[[129 121 136 131 124 131]
 [121 124 127 123 137 123]
 [129 119 137 132 124 130]
 [143  98 132 139 133 124]
 [128 126 129 126 129 129]
 [146 121 123 125 120 141]
 [139 112 130 139 115 132]
 [156 120 128 124 115 151]]
|
[[156 139 146 128 143 129 121 129]
 [120 112 121 126  98 119 124 121]
 [128 130 123 129 132 137 127 136]
 [124 139 125 126 139 132 123 131]
 [115 115 120 129 133 124 137 124]
 [151 132 141 129 124 130 123 131]]

[[137 132 131 132]
 [123 141 125 148]
 [141 131 130 125]
 [135 130 126 124]
 [130 144 129 135]
 [138 130 143 132]
 [125 131 133 124]
 [150 132 144 122]
 [136 120 123 143]
 [138 123 133 127]]
|
[[138 136 150 125 138 130 135 141 123 137]
 [123 120 132 131 130 144 130 131 141 132]
 [133 123 144 133 143 129 126 130 125 131]
 [127 143 122 124 132 135 124 125 148 132]]

[[125 157]
 [156 106]
 [102 150]]
|
[[102 156 125]
 [150 106 157]]

[[139 142 112 136 131 135 143 132 122 132 128 126]
 [143 115 148 122 132 132 116 120 134 140 123 115]
 [127 124 124 148 129 111 143 106 106 127 140 112]
 [119 122 130 145 133 112 138 107 109 126 143 109]
 [122 120 131 144 133 113 139 110 110 129 142 109]
 [127 134 123 139 127 119 140 119 113 124 137 116]
 [118 130 123 134 131 114 134 118 120 118 138 122]]
|
[[118 127 122 119 127 143 139]
 [130 134 120 122 124 115 142]
 [123 123 131 130 124 148 112]
 [134 139 144 145 148 122 136]
 [131 127 133 133 129 132 131]
 [114 119 113 112 111 132 135]
 [134 140 139 138 143 116 143]
 [118 119 110 107 106 120 132]
 [120 113 110 109 106 134 122]
 [118 124 129 126 127 140 132]
 [138 137 142 143 140 123 128]
 [122 116 109 109 112 115 126]]

[[131 139 130 143  99 145 125 109]
 [126 124 136 134 113 132 126 115]
 [118 118 133 134 128 122 128 121]
 [123 133 121 123 132 140 121 130]
 [136 136 133 133 112 130 131 120]]
|
[[136 123 118 126 131]
 [136 133 118 124 139]
 [133 121 133 136 130]
 [133 123 134 134 143]
 [112 132 128 113  99]
 [130 140 122 132 145]
 [131 121 128 126 125]
 [120 130 121 115 109]]

[[137 139 124 125 114 121]
 [144 120 145 128 141 122]
 [143 103 105 124 130 129]]
|
[[143 144 137]
 [103 120 139]
 [105 145 124]
 [124 128 125]
 [130 141 114]
 [129 122 121]]
---
[[138 128 126 133 140 146 124 137 129 135]
 [117 136 132 128 137 110 134 123 119 119]
 [122 136 116 132 149 132 127 140 126 127]
 [134 133 134 127 131 132 116 130 142 129]]
|
[[134 122 117 138]
 [133 136 136 128]
 [134 116 132 126]
 [127 132 128 133]
 [131 149 137 140]
 [132 132 110 146]
 [116 127 134 124]
 [130 140 123 137]
 [142 126 119 129]
 [129 127 119 135]]

[[112 127 135 113]
 [ 99 117 134 128]
 [136 121 144 117]
 [132 123 129 134]
 [130 125 129 131]
 [125 117 127 133]]
|
[[125 130 132 136  99 112]
 [117 125 123 121 117 127]
 [127 129 129 144 134 135]
 [133 131 134 117 128 113]]

[[131 121 128 114 124 131 130 130]
 [129 137 129 127 128 103 129 132]]
|
[[129 131]
 [137 121]
 [129 128]
 [127 114]
 [128 124]
 [103 131]
 [129 130]
 [132 130]]

[[ 99 148]
 [128 140]]
|
[[128  99]
 [140 148]]

[[132 133 115 136 127 119]
 [139 125 132 137 123 119]
 [142 119 134 141 119 122]
 [137 120 131 139 120 133]
 [133 134 124  98 115 100]
 [132 136 122 139 132 126]]
|
[[132 133 137 142 139 132]
 [136 134 120 119 125 133]
 [122 124 131 134 132 115]
 [139  98 139 141 137 136]
 [132 115 120 119 123 127]
 [126 100 133 122 119 119]]

[[132 113 125 119 128 131 157 128 148]
 [136 113 125 119 130 125 157 128 142]
 [132 116 125 119 131 128 157 128 148]
 [132 116 125 119 126 128 104 128 148]
 [133 116 125 119 132 128 157 128 148]]
|
[[133 132 132 136 132]
 [116 116 116 113 113]
 [125 125 125 125 125]
 [119 119 119 119 119]
 [132 126 131 130 128]
 [128 128 128 125 131]
 [157 104 157 157 157]
 [128 128 128 128 128]
 [148 148 148 142 148]]
---
[[133 137]
 [ 99 121]
 [130 128]
 [127 129]
 [128 112]]
|
[133 121]

[[137 137 123 100]
 [111 126 124 110]
 [109 115 131 149]
 [133 136 123  99]]
|
[137 126 131  99]

[[129 124 143 125 137]
 [126 124 103 131 126]
 [128 134 117 142 122]
 [126 129 129 138 117]
 [132 136 101 127 131]]
|
[129 124 117 138 131]

[[145 118 145]
 [113 131 133]
 [112 141 102]
 [135 149 100]
 [116 132 128]]
|
[145 131 102]

[[145 150 137]
 [151 147 132]]
|
[145 147]

[[139 146 145]
 [149 143 101]
 [106 136 118]]
|
[139 143 118]

[[145 125 112]
 [145 125 111]
 [109 131 142]
 [139 126 104]
 [141 126 106]]
|
[145 125 142]

[[157 112 140 132]
 [122 145 133 143]
 [125 118 130 115]]
|
[157 145 130]
---
[[133 129 126 127 153]
 [145 153 130 125 126]
 [125 119 131 123 110]
 [142 142 126 136 116]
 [117 132 131 131 149]]
|
[133 153 131 136 149]

[[138 125 132]
 [157 133 133]
 [105 154 127]
 [151 104 118]
 [138 118 134]]
|
[138 133 127]

[[129 112 127]
 [133 154 125]]
|
[129 154]

[[141 134]
 [124 116]
 [144 103]]
|
[141 116]

[[112 151 142]
 [117 136 135]
 [116 143 114]
 [120 149 116]
 [137 113 144]]
|
[112 136 114]

[[154 146 137 134]
 [131 132 133 113]
 [123 152 133 118]]
|
[154 132 133]

[[112 127 141 138 133]
 [150 133 150 113 149]]
|
[112 133]
---
[[124 126 126 126]
 [115 138 152 105]]
|
[[124 126]
 [115 138]]

[[151 144]
 [106 118]
 [123 117]
 [106 102]]
|
[[151 144]
 [106 118]]

[[120 123 130]
 [119 131 136]
 [110 128 131]
 [130 147  98]]
|
[[120 123]
 [119 131]]

[[126 141 110 120 108]
 [119 127 137 113 149]
 [144 117 145 139 147]
 [132 120 141 131 155]]
|
[[126 141]
 [119 127]]

[[155  99 117]
 [109 121 113]]
|
[[155  99]
 [109 121]]

[[134 154 135 124 105]
 [134 153 134 124 106]
 [129 132 128 127 124]]
|
[[134 154]
 [134 153]]

[[119 126 125 153 135]
 [151 108 144 131 135]
 [125 138 114 142 126]
 [143 113 138 122 131]
 [130 124 124 148 131]]
|
[[119 126]
 [151 108]]

[[122 155 147]
 [134 114 129]]
|
[[122 155]
 [134 114]]

[[137 121 120 139]
 [124 134 136 136]
 [107 136 123 138]
 [156 107 132 144]
 [133 144 100 134]]
|
[[137 121]
 [124 134]]
---
[[139 125 120 120 137]
 [140 108 107 123 143]
 [145 149 123 134 121]]
|
[[125 120]
 [108 107]]

[[105 128 131 134 124]
 [140 119 131 124 122]
 [124 130 122 125 127]]
|
[[128 131]
 [119 131]]

[[124 130 126 121]
 [131 127 123 131]
 [126 151 129 124]
 [131 133 132 127]
 [124 131 138 123]]
|
[[130 126]
 [127 123]]

[[134 115 127 131 134]
 [120 130 150 127 136]
 [133 121 123 123 116]
 [114 121 119 133 114]
 [132 110 119 138 119]]
|
[[115 127]
 [130 150]]

[[138 125 134 114 157]
 [124 127 129 120 156]]
|
[[125 134]
 [127 129]]

[[141 111 117]
 [101 130 115]
 [112 149 104]]
|
[[111 117]
 [130 115]]

[[131 132 117 127 122]
 [124 127 126 128 150]
 [121 134 122 124 111]]
|
[[132 117]
 [127 126]]
